Rows with their classes
46  113  101  80  142  -13  -80  -187  -94  134  -12  -193  -37  -75  210  -100  51  -18  285  15  28  174  97  40  218  160  -9  55  -35  -62  -97  157  -80  -7  -52  318  -57  48  35  -197  104  -6  -137  3  -5  -23  58  -42  111  -58 => J932
76  73  119  -65  55  -298  86  -160  -41  137  -44  -36  54  62  -201  82  50  -125  115  -43  17  174  74  54  -55  270  14  37  -7  29  -219  53  -78  54  -143  312  -17  -112  -27  -166  2  -65  -132  -161  -69  -58  -17  -55  28  -214 => J932
-24  -96  60  -223  -141  -219  -40  71  108  -98  -76  191  208  105  232  460  55  -9  -188  298  -57  322  28  -210  -50  -22  -126  32  134  36  -33  -10  73  270  48  69  -4  -7  -100  211  -53  -11  -7  -126  -94  178  8  33  -298  505 => J38
47  -49  99  19  55  -21  -22  -126  -32  104  -57  -91  36  81  -88  50  -59  -121  79  5  10  -22  62  -168  7  166  -60  28  -33  -16  -35  35  -19  -22  -128  202  56  55  -48  -147  60  -77  -132  -207  -79  -19  -123  -44  67  -141 => J932
-53  46  100  72  65  131  -20  -110  -73  66  29  -153  -46  -10  -35  14  138  -5  157  16  125  -17  4  18  15  226  70  8  -37  53  23  -9  -25  40  -71  58  -39  40  17  -131  42  -50  1  8  16  -1  31  -27  -44  -176 => J932
-277  70  128  218  40  342  -72  -59  -63  122  65  -206  -22  -93  -39  -157  -7  -29  299  28  22  -202  -100  -149  -151  132  100  -63  -40  -120  231  -18  -156  -89  -107  -247  8  200  65  -95  76  -82  -19  0  -9  -108  23  -5  -121  -202 => J932
7  -35  -43  -92  -37  -189  145  -159  -52  -88  -25  117  109  50  -218  137  120  155  -407  -52  -76  85  81  174  -68  -6  -170  -6  51  122  -102  97  61  -71  -90  211  -136  -143  -105  -12  -20  -695  -162  -18  142  -227  -150  6  81  -183 => J591
43  65  73  60  77  -32  -33  -127  -42  -9  -41  -63  47  -60  -67  130  40  37  113  -56  -20  46  141  -90  152  100  -57  79  66  -40  3  10  -98  -37  -148  153  -120  101  26  -76  71  -11  -163  -31  -115  -36  -54  -18  3  -57 => J932
14  -143  95  -128  -104  17  -75  39  119  -176  -30  237  86  10  153  -230  -20  -37  -5  46  135  -20  5  -160  -12  37  -168  9  -83  31  30  6  46  61  34  32  -4  64  -75  6  -72  26  -225  -12  85  -97  59  11  8  202 => J591
51  50  -78  -214  -276  -189  40  17  -80  13  48  -6  79  -182  102  281  214  -234  130  70  -85  282  50  21  117  -161  19  -52  55  55  -115  -71  55  -81  56  -84  -85  -163  -70  133  43  76  101  -27  12  37  116  -15  -192  4 => J69
14  26  -33  -80  38  -84  -67  -127  -81  87  -42  -2  124  -65  -134  404  60  -141  213  136  -55  229  123  -157  119  23  9  -17  26  15  -136  -16  8  21  -105  150  -61  106  -6  -99  21  -86  -145  -90  -81  12  -36  -66  -61  67 => J932
-32  -74  -44  -109  -114  -415  24  78  105  -114  14  197  103  57  -10  189  63  5  -196  11  -32  187  105  -105  -75  -8  -245  39  31  120  -32  99  57  -8  -82  146  97  -33  -121  75  -43  56  -228  54  19  -158  -69  -20  -28  65 => J591
32  -7  61  -21  65  -87  -40  -117  -75  50  2  -81  -17  2  -139  151  -10  -11  -12  76  21  60  43  31  71  122  -47  46  -25  18  -106  89  -59  22  -106  352  -57  16  -44  -129  -13  -258  -73  -108  -35  -46  -125  9  95  -132 => J932
-43  48  161  -3  39  -60  24  -109  -103  61  -65  -32  99  -82  -77  280  70  -50  171  -8  62  166  122  -108  292  97  -23  7  -63  4  -87  71  114  -75  -161  40  -75  85  -85  -40  48  -77  -86  -81  -101  -74  -86  -35  -63  -97 => J932
-78  -87  -5  71  -82  -53  45  -40  27  -96  80  28  159  27  144  99  97  50  -162  41  37  4  -9  -104  -64  106  -117  2  -37  45  -21  -4  2  -86  -10  -137  -62  81  -122  4  -33  -17  -68  1  57  -65  56  20  -142  25 => J591
-12  -16  68  -107  -181  -101  -78  -148  104  49  -77  -96  -8  199  181  4  -125  -172  -53  201  11  278  6  -235  -24  222  50  29  73  -58  -35  -13  -47  224  -51  249  54  -74  -77  -63  -151  -107  -43  -133  -14  35  101  44  -176  207 => J254
130  27  122  -129  58  -219  90  -245  -19  -91  -147  109  112  86  -177  193  136  15  -10  -110  -18  167  117  -94  61  127  -90  6  -64  199  -213  117  6  -104  -161  260  -256  -178  -70  -53  45  38  -132  -62  -126  -170  -287  -38  35  22 => J932
39  -6  -81  -169  -209  -38  1  -133  17  103  -20  -110  0  -38  -143  262  125  -142  0  52  -66  167  20  91  -34  -13  -13  9  87  66  -99  15  -43  29  -55  172  -18  -89  -15  -83  -30  -72  -22  -83  110  66  -20  19  -15  -201 => J69
1  48  14  -102  245  31  22  -128  -59  112  -74  -135  -53  -81  -78  72  100  -499  267  42  -23  104  52  -37  119  54  -14  -38  -36  -5  -4  2  5  -12  -27  126  81  10  -36  -91  116  -63  11  -14  -27  -47  -14  -13  -57  -99 => J932
-20  63  12  -47  2  69  -46  -43  5  -28  -45  13  -24  48  71  49  42  -2  117  -15  70  17  8  -39  -42  149  -61  32  -74  83  17  57  36  43  -118  87  15  55  39  -82  32  -42  -126  -53  31  30  -46  -9  -70  -57 => J932
-43  33  -57  -197  -50  -89  -127  -109  -16  123  2  -57  61  27  155  295  96  -269  144  226  -79  294  58  57  79  123  124  54  -138  -104  -32  -75  70  147  -65  152  60  39  -21  33  47  -80  -113  -108  -62  84  45  -21  -209  149 => J69
-19  -125  -40  -162  -116  37  3  16  -70  52  -129  64  75  -206  332  71  93  -181  246  162  -84  -76  -27  -286  89  23  -193  3  -43  -20  101  -78  139  36  41  -177  123  -21  -42  115  88  25  60  40  28  -5  -140  -31  -491  138 => J69
24  30  124  21  166  54  115  -83  -25  -8  -100  -109  1  -124  41  117  17  -183  269  -46  -7  -36  48  -128  166  181  -57  50  -96  -172  -17  16  15  -57  -138  -56  123  169  4  28  104  -21  31  16  -190  -46  -195  -60  -164  -3 => J932
-48  84  65  355  34  -122  171  179  -33  -154  76  141  83  -133  73  -161  20  236  54  -156  48  -41  -3  -218  256  -244  -118  -7  -93  -7  103  241  -44  -212  -51  -319  -169  198  14  -17  -63  -31  14  152  -81  -30  171  -1  44  233 => J727
97  10  -144  -338  -109  -112  -147  -6  -77  99  -96  18  229  5  76  482  100  -332  221  121  -138  190  122  -220  173  -164  -52  -59  87  100  -155  -21  239  -11  32  559  24  -91  -73  -39  79  -27  -79  -119  -22  40  -53  30  95  -57 => J69
151  26  86  11  56  -134  12  -134  -60  -133  -26  68  100  26  67  91  46  46  43  17  -1  184  158  -82  152  93  1  6  56  -33  -75  45  -81  22  -106  91  -75  25  -61  -63  45  -30  -77  -15  -191  -28  -74  -22  -148  112 => J932
-22  10  -21  -154  -89  189  -82  34  -68  -75  53  -95  91  0  -90  259  68  -163  93  -61  -15  -52  38  -155  1  -54  79  -19  37  48  -166  -30  40  50  10  195  -68  99  -24  72  -17  -108  -40  -173  28  80  31  45  172  -153 => J69
